m =
array([[-0.133, -0.152,  0.088, -0.113, -0.258, -0.122,  0.165, -0.063,
        -0.144],
       [-0.100, -0.034, -0.067, -0.093, -0.195, -0.234, -0.095,  0.155,
         0.004],
       [ 0.138, -0.293,  0.089, -0.109, -0.161, -0.155,  0.083, -0.123,
         0.047],
       [ 0.033, -0.015, -0.020, -0.039, -0.131, -0.177,  0.104, -0.018,
        -0.186],
       [ 0.038, -0.216, -0.087, -0.124, -0.174, -0.041,  0.115,  0.034,
        -0.251],
       [ 0.188, -0.137, -0.023, -0.048, -0.116, -0.116, -0.013,  0.202,
        -0.067],
       [-0.115, -0.004, -0.125, -0.058, -0.224, -0.136,  0.065,  0.016,
        -0.043],
       [-0.119, -0.116, -0.002, -0.108, -0.189, -0.081,  0.096,  0.028,
        -0.174],
       [ 0.114, -0.195,  0.175, -0.070, -0.157, -0.214,  0.132,  0.125,
         0.027],
       [-0.023, -0.110, -0.007, -0.113, -0.246, -0.223,  0.028, -0.018,
         0.013],
       [ 0.097, -0.067, -0.059, -0.058, -0.244, -0.158,  0.239,  0.140,
        -0.071],
       [ 0.114, -0.133,  0.027, -0.188, -0.199, -0.197,  0.101,  0.090,
        -0.043]])
Indices start at 1.
row 1 col 1	-0.133
row 8 col 1	-0.119
row 5 col 6	-0.041
row 1 col 2	-0.152
row 1 col 8	-0.063
row 1 col 4	-0.113
row 3 col 4	-0.109
row 5 col 4	-0.124
row 5 col 1	0.038
row 7 col 4	-0.058
row 4 col 2	-0.015
row 6 col 1	0.188
row 8 col 6	-0.081
row 6 col 7	-0.013
row 7 col 7	0.065
row 7 col 5	-0.224
row 10 col 5	-0.246
row 6 col 2	-0.137
row 4 col 8	-0.018
row 3 col 6	-0.155
row 6 col 4	-0.048
row 8 col 9	-0.174
row 2 col 4	-0.093
row 1 col 3	0.088
row 12 col 2	-0.133
row 6 col 6	-0.116
row 1 col 5	-0.258
row 2 col 7	-0.095
row 9 col 8	0.125
row 7 col 2	-0.004
row 4 col 4	-0.039
row 4 col 3	-0.020

B =
[[ 10.4  28.1 -23.1  -4.0 -24.2  11.7 -32.3 -20.2  -8.2]
 [ -0.7 -10.5 -28.4  12.5   6.3  19.2 -26.7  32.1 -17.8]
 [-18.7   4.9 -23.1 -27.5  11.1 -21.0  12.3  -2.8 -14.3]
 [ 38.0  -2.5 -79.9 -29.7  17.5  30.7   1.5 -16.5  32.5]
 [-77.3  54.6 -28.5  15.1  41.3 -13.2 -20.9  10.2 -19.3]
 [ -2.3   6.4  48.0 -27.8 -24.2  16.3  16.6 -31.8  47.8]
 [ 59.2   5.7 -62.4  45.4  35.9 -21.9  16.6 -23.9  46.4]]
Indices start at 1.
(1, 1)	10.4
(3, 3)	-23.1
(4, 7)	1.5
(2, 6)	19.2
(1, 5)	-24.2
(1, 4)	-4.0
(5, 9)	-19.3
(6, 5)	-24.2
(3, 7)	12.3
(6, 1)	-2.3
(7, 2)	5.7
(2, 8)	32.1
(6, 9)	47.8
(7, 7)	16.6
(3, 6)	-21.0
(7, 9)	46.4
(3, 9)	-14.3
(6, 7)	16.6
(2, 1)	-0.7
(7, 1)	59.2
(4, 4)	-29.7
(2, 9)	-17.8
(7, 3)	-62.4
(1, 9)	-8.2
(3, 1)	-18.7
(3, 2)	4.9
(5, 7)	-20.9
(7, 8)	-23.9
(3, 5)	11.1
(2, 4)	12.5

grid =
[[ 16.6  18.8  43.6 -27.8  25.7  -4.6  20.9]
 [ 30.0  18.8   3.9  -5.4  11.0  -4.6   1.9]
 [  8.2 -17.7   3.9  -5.4  -5.1  -4.6  13.9]
 [ -2.8  58.6   3.9  24.2  11.0  -4.6  30.1]
 [-27.8  53.7   3.9  -6.6  74.4   9.7  13.8]
 [-17.3  18.8   3.9  -5.4  16.5  -4.6   9.3]
 [  8.2  44.9  15.9  -5.4  11.0  -4.6  32.7]
 [  8.2  40.6 -29.8  25.2 -16.4  18.6  19.6]
 [  8.2  18.8  -5.2  -0.8  -0.6   2.4  13.9]]
Rows and columns are counted from 1.
row 1 col 1: 16.6
row 1 col 5: 25.7
row 8 col 2: 40.6
row 2 col 1: 30.0
row 7 col 6: -4.6
row 7 col 7: 32.7
row 6 col 3: 3.9
row 5 col 2: 53.7
row 6 col 1: -17.3
row 8 col 7: 19.6
row 2 col 4: -5.4
row 2 col 5: 11.0
row 8 col 4: 25.2
row 7 col 2: 44.9
row 5 col 1: -27.8
row 4 col 3: 3.9
row 8 col 1: 8.2
row 1 col 7: 20.9
row 3 col 4: -5.4
row 3 col 1: 8.2
row 1 col 4: -27.8
row 3 col 2: -17.7
row 1 col 3: 43.6
row 7 col 3: 15.9
row 4 col 4: 24.2
row 2 col 7: 1.9
row 1 col 2: 18.8
row 4 col 6: -4.6

M =
[[ -8.3   4.9  31.6  47.7  12.4   6.5]
 [ 38.3  21.6   0.8  -9.2  18.2  35.8]
 [ 38.2  21.7   0.4  -9.8  18.7  35.3]
 [ 34.5  18.6   0.9  -7.1  15.8  34.4]
 [ 39.2  22.4   0.2 -10.8  18.8  35.4]
 [-15.5 -32.1 -52.7 -62.7 -35.3 -18.2]]
Indices start at 1.
(1, 1) = -8.3
(6, 2) = -32.1
(4, 2) = 18.6
(5, 4) = -10.8
(5, 1) = 39.2
(4, 6) = 34.4
(2, 2) = 21.6
(6, 1) = -15.5
(2, 6) = 35.8
(2, 4) = -9.2
(6, 4) = -62.7
(1, 6) = 6.5
(1, 4) = 47.7
(3, 5) = 18.7
(3, 1) = 38.2
(3, 2) = 21.7
(6, 5) = -35.3
(3, 4) = -9.8
(6, 6) = -18.2
(2, 1) = 38.3
(5, 6) = 35.4
(1, 5) = 12.4

X =
 37.6   29.4   29.5   33.6   40.1   39.6    5.6   18.4   27.9   -4.8   -9.9  -33.7
 11.3   29.5   15.4  -11.8   27.5  -11.8  -35.4    7.6   -0.2  -16.8  -32.7  -28.3
 17.6   14.3   -5.5   20.2   19.2  -41.6  -25.6   -7.3   49.8   46.2   15.2  -27.7
-28.9   -0.3  -30.2  -20.0  -21.7   35.4   46.5  -34.3   -6.3    1.0   32.9   29.1
 26.2   15.3   36.9   14.8   61.8    4.8  -37.1   20.8   -1.0  -21.6  -38.6  -39.5
-31.3    9.1  -23.4  -39.4   20.4    3.9  -13.1   23.2   -5.1  -13.1  -17.0   -2.0
Rows and columns are counted from 1.
(1, 1) -> 37.6
(3, 10) -> 46.2
(6, 8) -> 23.2
(1, 4) -> 33.6
(3, 7) -> -25.6
(2, 9) -> -0.2
(1, 10) -> -4.8
(6, 12) -> -2.0
(3, 9) -> 49.8
(1, 9) -> 27.9
(6, 5) -> 20.4
(1, 8) -> 18.4
(2, 1) -> 11.3
(1, 6) -> 39.6
(5, 3) -> 36.9
(4, 6) -> 35.4
(2, 6) -> -11.8
(3, 8) -> -7.3
(2, 10) -> -16.8
(2, 2) -> 29.5
(3, 5) -> 19.2
(4, 2) -> -0.3
(2, 4) -> -11.8
(6, 1) -> -31.3
(5, 11) -> -38.6
(6, 3) -> -23.4
(5, 5) -> 61.8
